Below is a small trained network, with its code and all its weights. Each question gives an input and a class and asks what happens when units are switched off, that is, made to give their printed mean instead of their output.

import numpy as np


def w(rows, s, z=0):
    codes = np.array(rows[::2]) - 128.0
    scale = np.full(codes.shape[1], s)
    scale[-1] = z or s
    return codes * scale


def norm(h):
    return h / np.sqrt((h * h).mean(-1, keepdims=True) + 1e-5)


def f(y):
    return np.maximum(y, 0)


def log_softmax(a):
    a = a - a.max(-1, keepdims=True)
    return a - np.log(np.exp(a).sum(-1, keepdims=True))


def net(x, mask):
    res = np.array(x, float).reshape(1, 2) / 4 @ E
    u = 0
    for l in range(3):
        y = f(norm(res) @ A[l][:, :-1].T + A[l][:, -1])
        res = res + np.where(mask[u : u + 6], y, B[l][:, -1]) @ B[l][:, :-1]
        u += 6
    return log_softmax(norm(res)[-1] @ U[:, :-1].T + U[:, -1])


A, B = {}, {}
E = w([
[91,150,208,255,127],'x0',
[178,180,71,116,86],'x1',
],0.0016)
A[0] = w([
[225,120,78,159,125,75],'0.n1',
[117,125,223,181,178,140],'0.n2',
[152,68,193,144,253,10],'0.n3',
[143,31,169,67,145,68],'0.n4',
[79,183,133,151,151,189],'0.n5',
[116,151,64,65,197,182],'0.n6',
],0.0049,0.0011)
B[0] = w([
[2,149,191,89,225,177],'0.n1',
[168,129,85,148,71,253],'0.n2',
[15,81,198,77,213,197],'0.n3',
[21,171,88,95,90,195],'0.n4',
[211,141,104,50,97,190],'0.n5',
[207,93,88,243,128,225],'0.n6',
],0.0035,0.0036)
A[1] = w([
[93,69,71,78,103,25],'1.n1',
[192,46,253,135,151,122],'1.n2',
[105,81,175,123,101,128],'1.n3',
[126,207,167,102,180,94],'1.n4',
[138,33,108,172,180,129],'1.n5',
[58,127,205,76,160,8],'1.n6',
],0.0049,0.0015)
B[1] = w([
[189,153,148,206,152,235],'1.n1',
[112,253,156,170,103,226],'1.n2',
[13,112,157,132,35,215],'1.n3',
[107,145,161,124,193,182],'1.n4',
[165,155,36,122,96,249],'1.n5',
[197,89,130,103,125,228],'1.n6',
],0.0044,0.0018)
A[2] = w([
[102,212,185,100,253,100],'2.n1',
[153,109,96,249,136,6],'2.n2',
[181,125,150,135,67,82],'2.n3',
[113,18,198,76,82,93],'2.n4',
[35,48,171,132,73,202],'2.n5',
[235,146,132,178,168,130],'2.n6',
],0.0041,0.002)
B[2] = w([
[90,197,223,79,253,201],'2.n1',
[239,133,153,45,163,194],'2.n2',
[149,200,192,96,72,179],'2.n3',
[175,59,86,72,235,168],'2.n4',
[40,38,58,97,113,246],'2.n5',
[124,74,173,153,158,254],'2.n6',
],0.0042,0.0023)
U = w([
[221,188,191,149,57,67],'0',
[8,151,170,163,22,2],'1',
[31,32,85,75,141,182],'2',
[101,170,196,91,224,222],'3',
[254,106,30,137,182,174],'4',
],0.01,0.0013)

Each question gives the input, the list of numbers given to net, and the class t.
The units are the neurons (one row each of A and B). Each row of codes is followed by its name. A weight is (code - 128) times the scale printed after its matrix; where a second scale follows, it is the last column's (A, B and U).
mask holds one flag per neuron, layer by layer. A switched-off neuron (its flag False) gives its mean, the last column of its row in B, instead of its output. The means were averaged over made-up inputs and are rounded, as every weight is.
A unit's drop is (log p(t) with every unit on - log p(t) with that unit switched off) / (log p(t) with every unit on - log p(t) with every unit switched off).
The circuit of an input: a set's keep is (log p(t) with only the set's units on - log p(t) with every unit switched off) / (log p(t) with every unit on - log p(t) with every unit switched off). Starting from the 12 units with the biggest drops (on a tie, the unit counted first), units are removed one at a time, each time the one whose removal leaves the highest keep (on an exact tie, the one counted first), for as long as the keep stays at least 0.8.
units of the circuit, in order: the units of the circuit, biggest drop first
top k neurons: the k neurons with the biggest drops, biggest first
top k neurons in layer l: the k neurons of layer l with the biggest drops, biggest first
drop of u: that unit's drop, to one decimal
input [-2,8], class 3: units of the circuit, in order -> [0.n1 0.n2]
input [2,-3], class 1: units of the circuit, in order -> [1.n2 0.n2 1.n3 0.n3]
input [0,8], class 3: units of the circuit, in order -> [0.n1]
input [3,-4], class 1: top 4 neurons -> [1.n2 0.n4 1.n3 0.n2]
input [2,-2], class 1: top 2 neurons in layer 0 -> [0.n4 0.n3]
input [2,-4], class 2: top 4 neurons -> [0.n6 1.n3 1.n6 2.n4]
input [3,0], class 0: top 2 neurons -> [1.n3 0.n2]
input [-3,-3], class 4: top 3 neurons -> [0.n6 1.n1 0.n1]
input [2,-1], class 1: top 3 neurons -> [0.n6 0.n3 1.n3]
input [3,4], class 3: top 2 neurons in layer 0 -> [0.n6 0.n1]
input [2,2], class 0: top 2 neurons in layer 2 -> [2.n5 2.n1]
input [-2,6], class 3: top 2 neurons -> [0.n1 0.n2]
input [-5,-4], class 4: top 2 neurons -> [0.n6 1.n1]
input [-3,0], class 4: units of the circuit, in order -> [0.n6]
input [4,3], class 0: top 2 neurons in layer 0 -> [0.n6 0.n4]
input [-2,7], class 3: drop of 0.n1 -> 1.3
input [4,-4], class 1: drop of 0.n4 -> 1.5
input [1,4], class 3: drop of 1.n6 -> 0.0
